Here is a tiny trained network, its code and every weight. The questions are about switching its units off for an input and a class, where a switched-off unit gives its printed mean instead of its output.

import numpy as np


def w(rows, s, z=0):
    codes = np.array(rows[::2]) - 128.0
    scale = np.full(codes.shape[1], s)
    scale[-1] = z or s
    return codes * scale


def norm(h):
    return h / np.sqrt((h * h).mean(-1, keepdims=True) + 1e-5)


def f(y):
    return np.maximum(y, 0)


def log_softmax(a):
    a = a - a.max(-1, keepdims=True)
    return a - np.log(np.exp(a).sum(-1, keepdims=True))


def net(x, mask):
    res = np.array(x, float).reshape(1, 8) / 4 @ E
    u = 0
    for l in range(2):
        y = f(norm(res) @ A[l][:, :-1].T + A[l][:, -1])
        res = res + np.where(mask[u : u + 13], y, B[l][:, -1]) @ B[l][:, :-1]
        u += 13
    return log_softmax(norm(res)[-1] @ U[:, :-1].T + U[:, -1])


A, B = {}, {}
E = w([
[23,41,189,122,113,107,57,94],'x0',
[211,58,57,121,132,173,125,132],'x1',
[160,182,113,165,152,1,96,136],'x2',
[107,175,115,119,143,188,51,112],'x3',
[61,111,99,111,196,112,143,89],'x4',
[149,151,138,118,217,131,137,129],'x5',
[83,110,17,141,42,99,185,91],'x6',
[77,83,107,128,149,65,147,217],'x7',
],0.0097)
A[0] = w([
[191,147,191,136,118,250,100,116,39],'0.n0',
[113,104,98,140,106,126,115,115,32],'0.n1',
[67,81,124,124,58,164,169,138,136],'0.n2',
[70,88,126,135,68,167,174,122,175],'0.n3',
[133,131,138,119,151,103,122,139,107],'0.n4',
[178,153,127,131,128,138,120,82,2],'0.n5',
[147,118,99,108,146,162,144,114,37],'0.n6',
[169,200,23,140,71,117,164,130,173],'0.n7',
[119,132,87,136,109,108,73,4,141],'0.n8',
[39,143,121,129,169,79,56,155,111],'0.n9',
[160,129,67,135,55,180,34,179,167],'0.n10',
[144,59,167,135,32,18,80,136,108],'0.n11',
[173,3,58,124,129,126,152,161,77],'0.n12',
],0.025,0.0035)
B[0] = w([
[106,150,241,95,187,209,110,246,248],'0.n0',
[176,133,98,97,179,119,164,99,152],'0.n1',
[177,171,104,70,85,182,87,64,215],'0.n2',
[157,124,161,72,57,161,97,38,214],'0.n3',
[142,161,160,162,161,151,166,87,152],'0.n4',
[96,153,75,75,120,112,117,159,162],'0.n5',
[135,103,195,123,123,126,172,158,156],'0.n6',
[207,193,122,128,59,23,202,155,231],'0.n7',
[103,153,23,24,147,161,129,124,193],'0.n8',
[54,95,192,152,213,86,74,99,210],'0.n9',
[124,133,113,108,96,249,60,59,209],'0.n10',
[147,225,225,115,110,6,114,144,229],'0.n11',
[62,59,59,200,209,192,177,102,216],'0.n12',
],0.026,0.018)
A[1] = w([
[159,82,111,216,104,141,153,149,119],'1.n0',
[144,141,115,137,109,64,118,129,126],'1.n1',
[91,125,85,142,140,101,119,122,75],'1.n2',
[105,94,128,191,127,5,152,140,30],'1.n3',
[207,163,135,124,81,88,104,133,82],'1.n4',
[129,112,125,108,102,156,123,160,70],'1.n5',
[155,111,126,177,124,153,147,156,48],'1.n6',
[110,91,110,107,121,133,104,81,73],'1.n7',
[151,161,121,109,81,116,77,125,34],'1.n8',
[111,97,57,136,114,154,154,208,72],'1.n9',
[164,117,138,133,84,137,169,122,11],'1.n10',
[141,122,102,144,119,166,109,94,65],'1.n11',
[119,116,34,111,97,166,72,84,4],'1.n12',
],0.032,0.0049)
B[1] = w([
[67,67,105,224,105,163,126,145,153],'1.n0',
[143,127,198,175,119,138,124,92,199],'1.n1',
[220,168,186,120,131,132,96,105,148],'1.n2',
[140,127,85,215,249,71,136,109,219],'1.n3',
[97,165,133,117,50,82,129,133,251],'1.n4',
[126,89,66,113,120,1,29,144,173],'1.n5',
[66,106,54,148,62,145,90,129,144],'1.n6',
[177,92,119,91,135,170,127,144,184],'1.n7',
[97,64,167,119,72,146,197,125,215],'1.n8',
[194,125,98,154,96,168,158,234,154],'1.n9',
[98,73,179,110,163,114,135,84,167],'1.n10',
[66,105,65,101,157,92,122,108,174],'1.n11',
[184,121,66,141,195,124,157,88,214],'1.n12',
],0.04,0.014)
U = w([
[102,43,70,242,134,193,166,162,5],'0',
[160,83,48,66,153,189,148,43,179],'1',
[163,162,78,104,108,140,153,248,42],'2',
[133,144,166,226,201,42,143,116,208],'3',
[135,166,179,88,5,86,165,96,143],'4',
[86,93,211,95,182,208,31,160,178],'5',
],0.018,0.0035)

Each question gives the input, the list of numbers given to net, and the class t.
The units are the neurons (one row each of A and B). Each row of codes is followed by its name. A weight is (code - 128) times the scale printed after its matrix; where a second scale follows, it is the last column's (A, B and U).
mask holds one flag per neuron, layer by layer. A switched-off neuron (its flag False) gives its mean, the last column of its row in B, instead of its output. The means were averaged over made-up inputs and are rounded, as every weight is.
A unit's drop is (log p(t) with every unit on - log p(t) with that unit switched off) / (log p(t) with every unit on - log p(t) with every unit switched off).
The circuit of an input: a set's keep is (log p(t) with only the set's units on - log p(t) with every unit switched off) / (log p(t) with every unit on - log p(t) with every unit switched off). Starting from the 12 units with the biggest drops (on a tie, the unit counted first), units are removed one at a time, each time the one whose removal leaves the highest keep (on an exact tie, the one counted first), for as long as the keep stays at least 0.8.
units of the circuit, in order: the units of the circuit, biggest drop first
most important unit: the unit with the biggest drop
k most important neurons: the k neurons with the biggest drops, biggest first
top k neurons in layer l: the k neurons of layer l with the biggest drops, biggest first
input [-5,-3,8,7,-1,4,-7,-2], class 5: units of the circuit, in order	(0.n7)
input [5,5,2,4,-5,-7,0,6], class 1: 2 most important neurons	(0.n10; 0.n12)
input [-6,-2,-1,7,2,5,4,-4], class 4: 2 most important neurons	(0.n7; 0.n12)
input [-4,5,1,-8,-3,-8,-1,1], class 3: units of the circuit, in order	(0.n12; 0.n11)
input [0,5,-2,-7,-3,0,-4,-4], class 5: 2 most important neurons	(0.n0; 0.n7)
input [-1,-3,3,7,7,0,2,-2], class 1: 3 most important neurons	(0.n8; 0.n0; 0.n11)
input [8,-2,-2,1,1,-4,-8,5], class 3: 3 most important neurons	(0.n9; 0.n0; 0.n10)
input [-4,-1,5,3,-5,8,-5,0], class 5: 2 most important neurons	(0.n7; 0.n11)
input [-2,-5,-5,-5,-5,5,0,8], class 1: 3 most important neurons	(0.n11; 0.n7; 0.n0)
input [0,4,-3,-6,-6,-1,6,-2], class 1: 2 most important neurons	(0.n12; 0.n10)
input [-3,-4,-8,-8,-4,4,7,1], class 1: top 4 neurons in layer 0	(0.n11; 0.n12; 0.n2; 0.n0)
input [-2,-8,0,6,-8,6,6,4], class 3: top 2 neurons in layer 0	(0.n2; 0.n3)
input [-8,-2,-7,6,0,7,-1,-4], class 5: top 2 neurons in layer 1	(1.n4; 1.n12)
input [3,4,-2,8,-6,4,4,-7], class 5: units of the circuit, in order	(0.n0)
input [-1,5,4,-5,5,0,-2,-3], class 0: 2 most important neurons	(0.n12; 0.n11)
input [-8,0,-7,-5,-7,-3,5,3], class 1: top 3 neurons in layer 0	(0.n12; 0.n11; 0.n10)
input [8,8,8,8,4,2,2,-2], class 1: 3 most important neurons	(0.n8; 0.n0; 1.n12)
input [2,8,7,3,-6,6,-2,-1], class 5: 4 most important neurons	(0.n0; 0.n2; 0.n3; 0.n8)
input [3,-8,-5,7,7,-5,-1,5], class 1: top 4 neurons in layer 0	(0.n0; 0.n11; 0.n2; 0.n3)
input [-2,7,8,6,-6,6,6,1], class 4: 3 most important neurons	(0.n7; 1.n4; 0.n10)
input [-6,8,-3,-5,-4,-7,-8,6], class 0: units of the circuit, in order	(0.n12)
input [-7,1,0,-2,1,4,-5,3], class 2: 2 most important neurons	(0.n3; 0.n9)
input [8,7,-3,1,-8,-8,1,3], class 1: 2 most important neurons	(0.n12; 0.n10)
input [-7,-2,-2,-2,-4,8,8,2], class 3: top 3 neurons in layer 0	(0.n7; 0.n10; 0.n2)
input [0,-1,7,8,2,-2,-3,-6], class 5: top 3 neurons in layer 0	(0.n0; 0.n9; 0.n2)
input [-6,8,-2,7,-4,-6,-1,1], class 2: top 2 neurons in layer 0	(0.n0; 0.n7)
input [0,7,-8,-8,-8,-8,3,6], class 1: most important unit	0.n12
input [-6,7,-6,-3,-7,5,-7,2], class 5: top 2 neurons in layer 0	(0.n0; 0.n7)
